arr =
3.1	12.7	-4.5	-13.8	20.6	-10.3	1.8	-4.8	1.2	-1.8	11.0	-1.5	6.9	-9.1	23.2
-20.0	-4.2	-27.5	5.4	12.6	24.2	16.0	18.9	-15.5	-13.2	-54.4	-10.0	-39.2	-30.2	-3.1
-4.2	11.3	-22.3	-10.3	9.7	18.6	-9.2	5.2	-0.9	-1.1	3.8	15.9	3.8	-0.6	-17.5
20.7	5.9	-9.0	5.3	4.7	-0.3	-4.1	-14.2	-1.3	15.2	-2.6	0.3	9.2	-5.8	-10.4
1.8	5.9	-4.9	8.5	-1.9	18.1	-1.8	-3.9	-7.8	-7.0	-1.8	-1.3	1.3	5.5	13.3
7.5	-4.0	19.1	-3.3	-7.0	-7.1	-6.8	-8.1	-8.5	6.3	-18.6	1.2	3.0	-13.4	-9.8
11.4	40.1	-7.0	-1.1	0.9	-60.8	-9.1	22.8	10.9	5.1	-40.5	12.4	-30.2	14.9	-2.7
5.3	-7.3	-14.2	-24.1	2.6	11.9	13.7	-26.2	-4.9	7.7	10.4	-9.0	4.7	0.6	-23.9
8.8	11.6	-14.2	0.1	26.1	-2.1	5.2	5.8	0.3	6.5	0.9	-4.6	-7.6	-0.8	-19.9
7.3	-9.5	3.2	-7.5	-13.1	-11.7	6.1	1.8	8.9	32.0	12.7	16.3	15.8	25.4	-7.8
0.5	10.1	-5.5	3.6	-7.5	0.7	5.4	-4.1	-6.9	7.5	-4.7	-12.1	-5.8	4.3	-10.0
-1.4	10.5	15.6	-17.4	18.3	-12.8	-7.3	16.0	19.1	-16.7	-5.2	49.6	-9.7	-8.0	26.4
2.6	8.0	5.5	17.4	-4.2	-4.8	-6.0	-1.5	10.8	3.3	7.9	3.9	0.8	-12.5	-22.2
-21.6	-22.0	47.1	-55.9	11.1	25.6	-3.0	2.0	-12.1	-20.6	16.3	-9.0	17.8	11.8	-22.0
0.4	8.3	14.5	0.2	3.7	-4.5	-9.6	10.2	-4.2	7.1	5.4	14.3	-2.7	-3.2	-13.5
arr[0, 0] = 3.1
arr[:, 8] = [1.2, -15.5, -0.9, -1.3, -7.8, -8.5, 10.9, -4.9, 0.3, 8.9, -6.9, 19.1, 10.8, -12.1, -4.2]
arr[8, 1] = 11.6
arr[13, 12] = 17.8
arr[6, 14] = -2.7
arr[1, 9] = -13.2
arr[1] = [-20.0, -4.2, -27.5, 5.4, 12.6, 24.2, 16.0, 18.9, -15.5, -13.2, -54.4, -10.0, -39.2, -30.2, -3.1]
arr[10, 0] = 0.5
arr[14, 5] = -4.5
arr[5, 12] = 3.0
arr[1, 7] = 18.9
arr[6] = [11.4, 40.1, -7.0, -1.1, 0.9, -60.8, -9.1, 22.8, 10.9, 5.1, -40.5, 12.4, -30.2, 14.9, -2.7]
arr[12, 9] = 3.3
arr[5] = [7.5, -4.0, 19.1, -3.3, -7.0, -7.1, -6.8, -8.1, -8.5, 6.3, -18.6, 1.2, 3.0, -13.4, -9.8]
arr[9] = [7.3, -9.5, 3.2, -7.5, -13.1, -11.7, 6.1, 1.8, 8.9, 32.0, 12.7, 16.3, 15.8, 25.4, -7.8]
arr[:, 13] = [-9.1, -30.2, -0.6, -5.8, 5.5, -13.4, 14.9, 0.6, -0.8, 25.4, 4.3, -8.0, -12.5, 11.8, -3.2]
arr[3, 6] = -4.1
arr[3, 2] = -9.0
arr[0, 11] = -1.5
arr[3, 9] = 15.2
arr[12, 14] = -22.2
arr[:, 4] = [20.6, 12.6, 9.7, 4.7, -1.9, -7.0, 0.9, 2.6, 26.1, -13.1, -7.5, 18.3, -4.2, 11.1, 3.7]
arr[3] = [20.7, 5.9, -9.0, 5.3, 4.7, -0.3, -4.1, -14.2, -1.3, 15.2, -2.6, 0.3, 9.2, -5.8, -10.4]
arr[4, 3] = 8.5
arr[:, 5] = [-10.3, 24.2, 18.6, -0.3, 18.1, -7.1, -60.8, 11.9, -2.1, -11.7, 0.7, -12.8, -4.8, 25.6, -4.5]
arr[0, 10] = 11.0
arr[1, 6] = 16.0
arr[13, 5] = 25.6
arr[:, 12] = [6.9, -39.2, 3.8, 9.2, 1.3, 3.0, -30.2, 4.7, -7.6, 15.8, -5.8, -9.7, 0.8, 17.8, -2.7]
arr[11, 6] = -7.3
arr[0, 2] = -4.5
arr[0] = [3.1, 12.7, -4.5, -13.8, 20.6, -10.3, 1.8, -4.8, 1.2, -1.8, 11.0, -1.5, 6.9, -9.1, 23.2]
arr[0, 14] = 23.2
arr[1, 3] = 5.4
arr[7] = [5.3, -7.3, -14.2, -24.1, 2.6, 11.9, 13.7, -26.2, -4.9, 7.7, 10.4, -9.0, 4.7, 0.6, -23.9]
arr[2, 6] = -9.2
arr[9, 13] = 25.4
arr[12, 2] = 5.5
arr[8, 12] = -7.6

B = [ 30  46 -29 -15   7   3   3  -5]
B[-8] = 30
B[2] = -29
B[-2] = 3

a = [36.70, -63.59, 78.90, 11.97, 5.96, -152.33, 2.41, -178.19, -126.91, -127.39, 14.08, 141.19, 61.51, 14.57, -45.37, 137.00]
a[-16] = 36.70
a[-11] = -152.33
a[-7] = -127.39
a[12] = 61.51
a[-15] = -63.59
a[2] = 78.90
a[-2] = -45.37
a[-3] = 14.57
a[11] = 141.19
